Below are the code and all the weights of a small trained network. Each question names an input and a target symbol and asks about switching units off, where a switched-off unit gives its printed mean instead of its output.

import numpy as np


def w(rows, s, z=0):
    codes = np.array(rows[::2]) - 128.0
    scale = np.full(codes.shape[1], s)
    scale[-1] = z or s
    return codes * scale


def norm(h):
    return h / np.sqrt((h * h).mean(-1, keepdims=True) + 1e-5)


def f(y):
    return np.maximum(y, 0)


def softmax(a):
    e = np.exp(a - a.max(-1, keepdims=True))
    return e / e.sum(-1, keepdims=True)


def log_softmax(a):
    a = a - a.max(-1, keepdims=True)
    return a - np.log(np.exp(a).sum(-1, keepdims=True))


def net(x, mask):
    ids = ['αβγδεζηθλμξπστψω'.index(c) for c in x.split()]
    T = len(ids)
    res = E[ids] + P[:T]
    q, k, v = (norm(res) @ M[0].T for M in (Q, K, V))
    z = softmax(np.where(np.tri(T) > 0, q @ k.T / 3**0.5, -1e9)) @ v
    res = res + np.where(mask[0], z, O[0][:, -1]) @ O[0][:, :-1]
    y = f(norm(res) @ A[0][:, :-1].T + A[0][:, -1])
    res = res + np.where(mask[1:9], y, B[0][:, -1]) @ B[0][:, :-1]
    return log_softmax(norm(res)[-1] @ U[:, :-1].T + U[:, -1])


Q, K, V, O, A, B = {}, {}, {}, {}, {}, {}
E = w([
[191,112,80,49,97,172,103,121],'α',
[77,144,124,114,72,125,74,85],'β',
[195,133,122,4,120,95,109,150],'γ',
[64,153,119,95,109,81,103,73],'δ',
[102,121,124,39,101,81,194,119],'ε',
[61,148,128,112,97,97,110,79],'ζ',
[157,150,170,41,126,74,147,139],'η',
[238,143,151,50,147,124,80,140],'θ',
[64,154,154,124,122,84,113,77],'λ',
[102,162,127,155,121,130,59,59],'μ',
[118,140,187,115,88,160,179,97],'ξ',
[129,175,197,208,132,151,40,92],'π',
[145,165,253,132,112,137,160,128],'σ',
[74,180,156,174,152,83,107,48],'τ',
[122,197,136,176,176,84,62,59],'ψ',
[142,140,120,159,122,186,179,56],'ω',
],0.0038)
P = w([
[102,163,100,140,6,110,72,136],'0',
[70,118,166,37,76,166,64,63],'1',
[49,157,112,119,180,193,98,192],'2',
[135,207,111,133,35,118,118,101],'3',
[123,76,184,64,93,149,97,22],'4',
[128,18,126,197,131,98,123,122],'5',
[154,208,111,150,72,115,155,98],'6',
[135,87,192,64,150,159,151,20],'7',
[88,143,131,129,239,181,179,150],'8',
[165,200,115,159,109,118,184,98],'9',
[166,85,193,104,176,142,185,2],'10',
],0.0062)
Q[0] = w([
[107,120,73,176,135,117,125,254],'H0',
[165,154,96,164,75,85,139,116],'H0',
[118,199,113,110,129,158,141,128],'H0',
],0.022)
K[0] = w([
[66,103,105,65,39,126,26,172],'H0',
[154,132,119,31,129,202,200,191],'H0',
[245,37,136,121,60,92,225,135],'H0',
],0.011)
V[0] = w([
[50,98,113,74,81,60,235,147],'H0',
[103,148,254,202,109,162,143,134],'H0',
[163,162,193,104,184,25,92,159],'H0',
],0.0083)
O[0] = w([
[165,57,162,193,72,47,151,91,133],'H0',
[73,129,135,125,26,190,160,230,254],'H0',
[89,168,155,61,108,72,2,153,62],'H0',
],0.0091,0.0026)
A[0] = w([
[134,230,96,112,171,88,176,154,83],'N0',
[103,31,177,139,189,173,214,119,42],'N1',
[123,57,170,88,254,210,141,47,192],'N2',
[74,60,159,115,223,107,46,168,199],'N3',
[53,65,131,117,122,205,154,190,133],'N4',
[153,115,199,97,63,76,101,84,2],'N5',
[123,77,146,165,75,158,143,97,223],'N6',
[113,60,161,71,226,119,99,10,122],'N7',
],0.0079,0.0021)
B[0] = w([
[204,73,115,156,121,145,74,73,150],'N0',
[145,112,108,82,103,185,7,132,204],'N1',
[55,179,38,96,71,22,158,140,213],'N2',
[77,129,254,77,128,134,190,54,160],'N3',
[185,138,133,196,196,66,152,64,253],'N4',
[155,172,67,122,225,143,136,151,197],'N5',
[93,97,159,54,165,143,114,154,227],'N6',
[204,101,142,214,48,178,140,246,200],'N7',
],0.0083,0.0071)
U = w([
[134,166,46,159,46,72,165,111,102],'α',
[81,78,132,109,62,155,87,182,167],'β',
[219,116,166,195,137,117,74,210,104],'γ',
[103,127,161,58,218,81,159,53,57],'δ',
[172,105,148,173,175,66,188,80,160],'ε',
[92,67,35,129,190,146,192,155,29],'ζ',
[137,199,69,134,186,56,111,146,173],'η',
[187,93,196,67,108,160,51,41,208],'θ',
[77,93,113,67,196,135,63,211,182],'λ',
[93,182,117,114,207,213,163,137,85],'μ',
[145,113,249,127,83,156,207,109,168],'ξ',
[78,147,114,215,148,141,127,219,254],'π',
[141,190,199,156,20,80,138,183,47],'σ',
[53,184,180,75,67,67,123,89,139],'τ',
[92,134,54,70,81,144,82,58,103],'ψ',
[188,75,103,169,134,231,141,141,95],'ω',
],0.015,0.0031)

Each question gives the input, a string of symbols that net reads in full, and the target symbol t.
The units are the heads (3 rows each of Q, K, V and O) and the neurons (one row each of A and B). Each row of codes is followed by its name. A weight is (code - 128) times the scale printed after its matrix; where a second scale follows, it is the last column's (O, A, B and U).
mask holds one flag per unit, heads first, then neurons. A switched-off unit (its flag False) gives its mean, the last column of its rows in O or B, instead of its output. The means were averaged over made-up inputs and are rounded, as every weight is.
A unit's drop is (log p(t) with every unit on - log p(t) with that unit switched off) / (log p(t) with every unit on - log p(t) with every unit switched off).
The circuit of an input: a set's keep is (log p(t) with only the set's units on - log p(t) with every unit switched off) / (log p(t) with every unit on - log p(t) with every unit switched off). Starting from all 9 units, units are removed one at a time, each time the one whose removal leaves the highest keep (on an exact tie, the one counted first), for as long as the keep stays at least 0.8.
units of the circuit, in order: the units of the circuit, biggest drop first
most important unit: the unit with the biggest drop
k most important neurons: the k neurons with the biggest drops, biggest first
input γ η β σ δ ξ γ ε α, target ω: units of the circuit, in order => (H0 N1)
input η ξ ξ ζ α β θ α τ, target ψ: units of the circuit, in order => (N1 N2)
input μ λ ψ λ ξ η γ ε β μ, target ε: units of the circuit, in order => (H0)
input δ ω ξ δ, target ξ: units of the circuit, in order => (H0 N2)
input ω γ ξ τ μ ζ, target ω: 4 most important neurons => (N1 N2 N4 N3)
input δ μ μ ζ λ η, target η: 3 most important neurons => (N4 N2 N1)
input ξ π α α θ, target σ: units of the circuit, in order => (N7 N2)
input α μ θ ω δ α γ λ δ τ, target γ: units of the circuit, in order => (H0 N7)
input λ λ η ψ β δ δ, target η: units of the circuit, in order => (H0 N5)
input λ δ τ, target θ: units of the circuit, in order => (H0 N1 N2)
input γ π ε ξ ξ η γ η, target γ: 2 most important neurons => (N7 N5)
input ω γ γ μ θ ξ, target σ: units of the circuit, in order => (H0 N7 N2 N3)
input ω μ λ ζ ζ ω ξ η η, target ζ: units of the circuit, in order => (H0 N2 N4 N1)
input ξ σ δ η η τ θ ε η, target ε: most important unit => N4
input ψ η η, target δ: units of the circuit, in order => (N3 N7)
input ω γ ε θ ξ η γ δ τ ξ α, target δ: units of the circuit, in order => (H0 N7 N4)
input ζ η ξ θ η θ τ, target θ: 2 most important neurons => (N0 N2)
input β μ ω π λ ξ, target ζ: 4 most important neurons => (N2 N7 N4 N6)
input τ λ λ τ, target τ: 3 most important neurons => (N7 N1 N4)
input ω θ τ ε β ω μ η, target ψ: most important unit => N1
input λ ε ω η ζ σ, target ζ: 2 most important neurons => (N2 N7)
input γ γ δ η α η ξ η μ, target ξ: 2 most important neurons => (N3 N7)
input μ β η η δ θ β η, target σ: 3 most important neurons => (N7 N3 N2)
